Below are the code and all the weights of a small trained network. Each question names an input and a target symbol and asks about switching units off, where a switched-off unit gives its printed mean instead of its output.

import numpy as np


def w(rows, s, z=0):
    codes = np.array(rows[::2]) - 128.0
    scale = np.full(codes.shape[1], s)
    scale[-1] = z or s
    return codes * scale


def norm(h):
    return h / np.sqrt((h * h).mean(-1, keepdims=True) + 1e-5)


def f(y):
    return np.maximum(y, 0)


def softmax(a):
    e = np.exp(a - a.max(-1, keepdims=True))
    return e / e.sum(-1, keepdims=True)


def log_softmax(a):
    a = a - a.max(-1, keepdims=True)
    return a - np.log(np.exp(a).sum(-1, keepdims=True))


def net(x, mask):
    ids = ['αβγδεζηθλμξσφψω'.index(c) for c in x.split()]
    T = len(ids)
    res = E[ids] + P[:T]
    u = 0
    for l in range(2):
        r = norm(res)
        for j in range(2):
            rows = slice(3 * j, 3 * j + 3)
            q, k, v = (r @ M[l][rows].T for M in (Q, K, V))
            z = softmax(np.where(np.tri(T) > 0, q @ k.T / 3**0.5, -1e9)) @ v
            o = O[l][rows]
            res = res + np.where(mask[u + j], z, o[:, -1]) @ o[:, :-1]
        u += 2
        y = f(norm(res) @ A[l][:, :-1].T + A[l][:, -1])
        res = res + np.where(mask[u : u + 8], y, B[l][:, -1]) @ B[l][:, :-1]
        u += 8
    return log_softmax(norm(res)[-1] @ U[:, :-1].T + U[:, -1])


Q, K, V, O, A, B = {}, {}, {}, {}, {}, {}
E = w([
[135,191,197],'α',
[117,134,157],'β',
[123,189,238],'γ',
[125,136,172],'δ',
[138,110,198],'ε',
[150,175,189],'ζ',
[164,177,190],'η',
[108,180,146],'θ',
[213,174,84],'λ',
[145,82,91],'μ',
[84,194,92],'ξ',
[196,146,187],'σ',
[86,184,120],'φ',
[193,148,198],'ψ',
[3,169,232],'ω',
],0.018)
P = w([
[147,199,179],'0',
[131,252,59],'1',
[141,236,68],'2',
[141,165,46],'3',
[153,159,79],'4',
[156,157,105],'5',
[174,117,93],'6',
[174,102,110],'7',
[178,102,128],'8',
[195,69,142],'9',
[228,38,167],'10',
[225,2,174],'11',
[228,20,176],'12',
[200,46,200],'13',
],0.0049)
Q[0] = w([
[153,186,205],'0.h1',
[68,171,253],'0.h1',
[101,144,163],'0.h1',
[17,63,98],'0.h2',
[95,183,165],'0.h2',
[90,103,174],'0.h2',
],0.019)
K[0] = w([
[165,233,71],'0.h1',
[230,237,129],'0.h1',
[149,156,134],'0.h1',
[2,157,130],'0.h2',
[145,198,153],'0.h2',
[119,153,200],'0.h2',
],0.017)
V[0] = w([
[86,255,91],'0.h1',
[235,221,78],'0.h1',
[164,53,149],'0.h1',
[156,168,234],'0.h2',
[167,93,56],'0.h2',
[248,125,123],'0.h2',
],0.0073)
O[0] = w([
[162,75,90,207],'0.h1',
[106,10,126,254],'0.h1',
[104,152,151,87],'0.h1',
[140,63,106,202],'0.h2',
[148,176,153,109],'0.h2',
[175,129,146,200],'0.h2',
],0.012,0.0091)
A[0] = w([
[93,124,41,73],'0.n1',
[120,110,142,103],'0.n2',
[219,165,109,128],'0.n3',
[6,189,80,250],'0.n4',
[120,79,109,207],'0.n5',
[166,129,192,165],'0.n6',
[28,130,138,113],'0.n7',
[92,145,7,69],'0.n8',
],0.015,0.0019)
B[0] = w([
[122,36,124,149],'0.n1',
[140,107,106,162],'0.n2',
[78,111,47,182],'0.n3',
[126,25,29,138],'0.n4',
[120,123,87,255],'0.n5',
[124,102,65,193],'0.n6',
[29,153,143,140],'0.n7',
[147,2,101,149],'0.n8',
],0.02,0.008)
Q[1] = w([
[255,91,105],'1.h1',
[92,122,142],'1.h1',
[150,129,106],'1.h1',
[105,139,160],'1.h2',
[116,126,152],'1.h2',
[125,198,95],'1.h2',
],0.024)
K[1] = w([
[141,88,253],'1.h1',
[141,134,56],'1.h1',
[133,144,155],'1.h1',
[131,101,173],'1.h2',
[139,107,149],'1.h2',
[71,157,190],'1.h2',
],0.023)
V[1] = w([
[103,103,203],'1.h1',
[221,160,44],'1.h1',
[253,116,198],'1.h1',
[80,59,184],'1.h2',
[179,180,87],'1.h2',
[92,79,165],'1.h2',
],0.016)
O[1] = w([
[119,77,107,27],'1.h1',
[212,184,104,254],'1.h1',
[250,72,30,51],'1.h1',
[141,93,231,135],'1.h2',
[119,167,50,128],'1.h2',
[135,108,202,143],'1.h2',
],0.014,0.0044)
A[1] = w([
[121,138,87,39],'1.n1',
[150,186,64,235],'1.n2',
[127,186,178,254],'1.n3',
[199,152,140,150],'1.n4',
[152,204,135,40],'1.n5',
[6,229,126,158],'1.n6',
[246,181,248,25],'1.n7',
[127,141,130,58],'1.n8',
],0.012,0.0015)
B[1] = w([
[127,118,69,186],'1.n1',
[66,159,87,252],'1.n2',
[156,157,94,138],'1.n3',
[155,132,172,175],'1.n4',
[102,135,82,134],'1.n5',
[58,50,131,198],'1.n6',
[108,254,197,146],'1.n7',
[137,134,118,128],'1.n8',
],0.023,0.0032)
U = w([
[8,83,194,159],'α',
[138,151,179,221],'β',
[166,58,138,76],'γ',
[84,145,111,134],'δ',
[141,75,121,123],'ε',
[253,132,157,221],'ζ',
[212,114,126,62],'η',
[170,122,103,109],'θ',
[130,135,154,83],'λ',
[165,112,119,121],'μ',
[136,128,136,4],'ξ',
[133,91,120,67],'σ',
[135,178,23,193],'φ',
[135,143,156,123],'ψ',
[130,124,145,29],'ω',
],0.012,0.0039)

Each question gives the input, a string of symbols that net reads in full, and the target symbol t.
The units are the heads (3 rows each of Q, K, V and O) and the neurons (one row each of A and B). Each row of codes is followed by its name. A weight is (code - 128) times the scale printed after its matrix; where a second scale follows, it is the last column's (O, A, B and U).
mask holds one flag per unit, layer by layer, with each layer's heads first. A switched-off unit (its flag False) gives its mean, the last column of its rows in O or B, instead of its output. The means were averaged over made-up inputs and are rounded, as every weight is.
A unit's drop is (log p(t) with every unit on - log p(t) with that unit switched off) / (log p(t) with every unit on - log p(t) with every unit switched off).
The circuit of an input: a set's keep is (log p(t) with only the set's units on - log p(t) with every unit switched off) / (log p(t) with every unit on - log p(t) with every unit switched off). Starting from the 12 units with the biggest drops (on a tie, the unit counted first), units are removed one at a time, each time the one whose removal leaves the highest keep (on an exact tie, the one counted first), for as long as the keep stays at least 0.8.
units of the circuit, in order: the units of the circuit, biggest drop first
unit that matters most: the unit with the biggest drop
k most important neurons: the k neurons with the biggest drops, biggest first
k most important neurons of layer l: the k neurons of layer l with the biggest drops, biggest first
which heads matter: for each layer, one digit per head in row order, 1 if its drop is at least 0.15 and else 0, layers parted by /
drop when u is switched off: that unit's drop, to one decimal
input ζ ζ ζ λ ζ ξ ζ ζ ε α ω λ ζ, target α: unit that matters most => 1.h1
input η ζ ζ α, target ζ: which heads matter => 01 / 11
input ε ζ ε θ λ ζ η ζ λ λ θ, target φ: 2 most important neurons of layer 1 => [1.n2; 1.n6]
input δ μ λ ζ η, target φ: units of the circuit, in order => [0.h2; 1.h2]
input ζ ζ ξ ψ θ ζ δ β λ ω α, target α: 2 most important neurons of layer 0 => [0.n6; 0.n7]
input α μ ζ λ α λ γ ζ θ ξ ω θ, target α: 3 most important neurons => [0.n6; 0.n3; 0.n7]
input η ω α ψ, target α: which heads matter => 10 / 10
input δ ε ζ ζ α, target ζ: which heads matter => 11 / 11
input φ ζ ε ζ ω ζ ζ ω λ λ λ ζ ζ, target φ: units of the circuit, in order => [1.h2; 0.h1]
input ω λ ζ λ α η ψ λ ζ α, target φ: units of the circuit, in order => [0.h1; 1.h2]
input σ φ ε θ φ θ ζ ε λ γ γ θ λ, target φ: which heads matter => 10 / 00
input λ ζ ζ λ λ ω θ, target α: 2 most important neurons => [0.n3; 0.n6]
input ε θ η ζ α η λ ω η ζ, target α: units of the circuit, in order => [1.h1; 0.n6]
input ε α ε ζ ζ ε ζ γ α ζ ω ζ λ, target α: 4 most important neurons => [0.n6; 0.n7; 0.n5; 0.n8]
input α σ ε ξ σ γ ω φ λ, target α: 4 most important neurons => [0.n6; 0.n7; 1.n6; 0.n3]
input θ ω η, target α: unit that matters most => 1.h1
input λ ξ φ ζ λ α λ ε ζ ζ σ ζ λ λ, target φ: which heads matter => 00 / 00
input ζ α λ β δ η λ λ ζ ζ, target φ: which heads matter => 01 / 01
input θ ζ λ θ ω ζ η, target α: which heads matter => 00 / 10
input ζ φ λ ζ ω α, target α: 4 most important neurons of layer 0 => [0.n6; 0.n7; 0.n8; 0.n1]
input γ ζ ζ, target ζ: which heads matter => 11 / 11
input ω ε μ, target α: most important neuron of layer 0 => [0.n7]
input ζ ζ ζ, target ζ: which heads matter => 01 / 11
input μ λ ζ α, target φ: drop when 1.h2 is switched off => 0.8
input ζ θ ω ξ μ, target α: drop when 1.n6 is switched off => 0.4
input ζ λ λ η, target φ: drop when 0.n6 is switched off => 0.1
input α ζ λ λ ζ ζ θ ζ ω ω φ, target α: drop when 0.n6 is switched off => 0.7
